Each row has a class, written after it.
[ -8  23   8  12 -15 -27   8  21 -14   3  -9  -8  -8  -1 -12  14  -6  -6
 -24   2  43  18  -5   4   8  -2   9  -5   6   2   6   9  10 -48 -17   7
  -4   7   5   1 -14  -6 -22  32 -10  -8  -2 -21 -12]	q_864
[ 53 -35 -16 -35  -4  13 -10   5  -1 -17  -7 -14  26 -12  23 -25  23  11
  24  -4  -7   3   8   4  -3  -3  -9 -16  -5  24 -22  25  -9 -25  25  -2
  -5   1  -8  43  -2  -6  -2   7   1 -24  17  33  39]	q_782
[  5  16   3  10 -14   4   5   6  27   9 -23   3 -46 -19   9 -10  -2 -13
  12 -15  44  51   6  21   1   4  -5   7 -11  11   8   5   9 -32   8  -5
  24   9 -17  -4  -7   2  21   7  -9 -11   6  -2 -24]	q_782
[-12  16  -1  12 -14  13   2  -9  -4  25  -3   5 -11   0   9 -16   2  -7
   9 -11  -4  25  -4  19  -7 -15  -2  14  -4 -10   1 -14   4  29   0  -4
  25   3 -19   6  -4   5  31 -37  -1 -19   9  39 -26]	q_782
[-12  15   6  13  -3 -14   7   3 -18   6   5  -6   1   8  -5  12 -10  -8
 -12  -2  12   1  -4   6   8  -2   8   0   0  -7   1   3   6 -12 -21   5
  -3  -8  12   1 -15  -5  -2 -10  -5 -15   0  -9 -15]	q_864
[ 42  15  -5  13  -5 -25   3   9 -92 -23  15 -28  58  17  -8  -6 -18   1
 -21   0  -1   6 -10  -4  -4   9  -2 -10   3  19  26  14  13  11 -47 -11
 -19   7  14  -9 -43 -12 -32  55  -3  -9  -9 -50 -38]	q_864
[  1  14   7  17  16  -6   5  15 -10  -5   4  -4  -3   0  10  27 -13 -16
 -25   0  43  -8   0  -4   7 -10   7  -9   6  -3  -9   1  -3 -31  -8  12
 -10  -1  12   0   5 -26 -23  12  -9 -21   0  -5 -33]	q_864
[  7  11  12   6  -5 -23   4 -13 -38  -7  -9 -13  16   7 -15  16 -32 -14
 -12  -1   8 -18   0   0  -4   9  15  -8   7  -1   7 -12   4  14 -15 -13
   0 -12   3 -27 -19  -5  11  -2   4 -16  -3 -37 -10]	q_864
[ 47  -6  -9 -15 -16   0  -4   4  19 -10 -41  -5 -25 -27   9 -25   5  -6
  30 -16  39  54  15  21 -10  13 -10   1 -11  30  11   6   1 -27  26 -22
  21  13 -30  -2  -7   8  30  23  -1 -11   6  -7   0]	q_782
[ 26   4  -3   8  -3   8  -2 -14 -12   3 -17  -2  -6  -6   8 -14 -12  -8
  19 -13  11  26   7  15 -11   1  -5  12  -5   7   9  -6   3  23  -4 -17
  17  -2 -14 -10 -11   4  33 -18   1 -16   3   7 -26]	q_782
[ -1  22  12   7  -9 -20   3  -7 -50  -1  -6 -13  20   9  -8  12 -24 -13
 -16  -1  12  -2  -9   5   1  -9  14  -8  11  -3  -4 -15   7   9 -14  -5
   3 -13  -3  -8 -18  -6   6 -10   1 -28   3  -9 -14]	q_864
[ 21 -16  -4   1  -2  20  -1  -9  43   3 -17   6 -36 -23  20 -23   4  -7
  34 -13   1  39  13  25  -7  21 -13  -6 -19   5  16   8   0 -10  31 -17
  26   5 -23  -5  -6   4  35  -1   2  -1  13   3   9]	q_782
[  8  -4   3  -8 -10   0   2  -3  25   2 -20   0 -36 -21   4  -5  -6  -7
  18 -12  23  30  10  20   2  11   0  -6  -5   6   0   8   2 -36  17  -5
  19  -7 -12   5 -13   4  27 -12  -3 -15  12  -1  12]	q_782
[ 29  12  -1  17   0   4   2   3 -19  -4  -8  -6  -3  -7  11 -12 -12  -9
   9 -14  27  38   0  11  -4   5  -6   0  -7  13  22   0   6  -2  -1 -10
  16  11 -15 -10 -18  -8   5  23  -2 -10   5  -8 -40]	q_782
[-43  25  15   7 -24 -22   4 -11  17  10 -17  10 -45  -5 -37   2 -14  -6
  -9   1   8  21  -4  12   2  18   4  16   2  -8  22 -17  18   1  -3  -9
  20  -2 -13 -35 -10  29  20  -5   1  29  -8 -35  10]	q_864
[ -8  27  12  30   0 -15   6  -8 -26   4  -5  -6   1   7  -9  13 -28 -19
 -14  -4  15  11   3   7  -5   5  10  -1   4  -7  17 -20   1  19 -10 -14
   9  -4  -6 -34 -13  -7  14   1   1 -10   0 -28 -36]	q_864
[-58  36  13 -14 -59 -29   4  -7 -12  35 -34 -12  14  12 -30 -16  14  -5
 -27   9 -17   7 -19  17  -2 -33  28  12  13 -15 -19 -33   8  25   3  -7
  25  -1 -30   7   6  26  31 -42   3 -22   6  26  38]	q_864
[ 16  12  -4  13 -15   2   4   5  12   2 -20   0 -26 -12   1 -18   0  -6
  11 -14  25  44   5  17  -4   7  -6  10  -9  15  21   6   6  -8   0 -13
  16  16 -17 -10 -10   5  18  21  -4   0  -2 -13 -23]	q_782
[  5  -4  -3  -4  -9   7   0  -6   6   5   0   6 -19 -11   2 -19   4   1
  16  -8  -6  21   0  14   1   4 -10   7  -5   2   7   4   6   0   7  -4
  14   4 -11   9 -10   7  14 -11  -2   0   8  20   3]	q_782
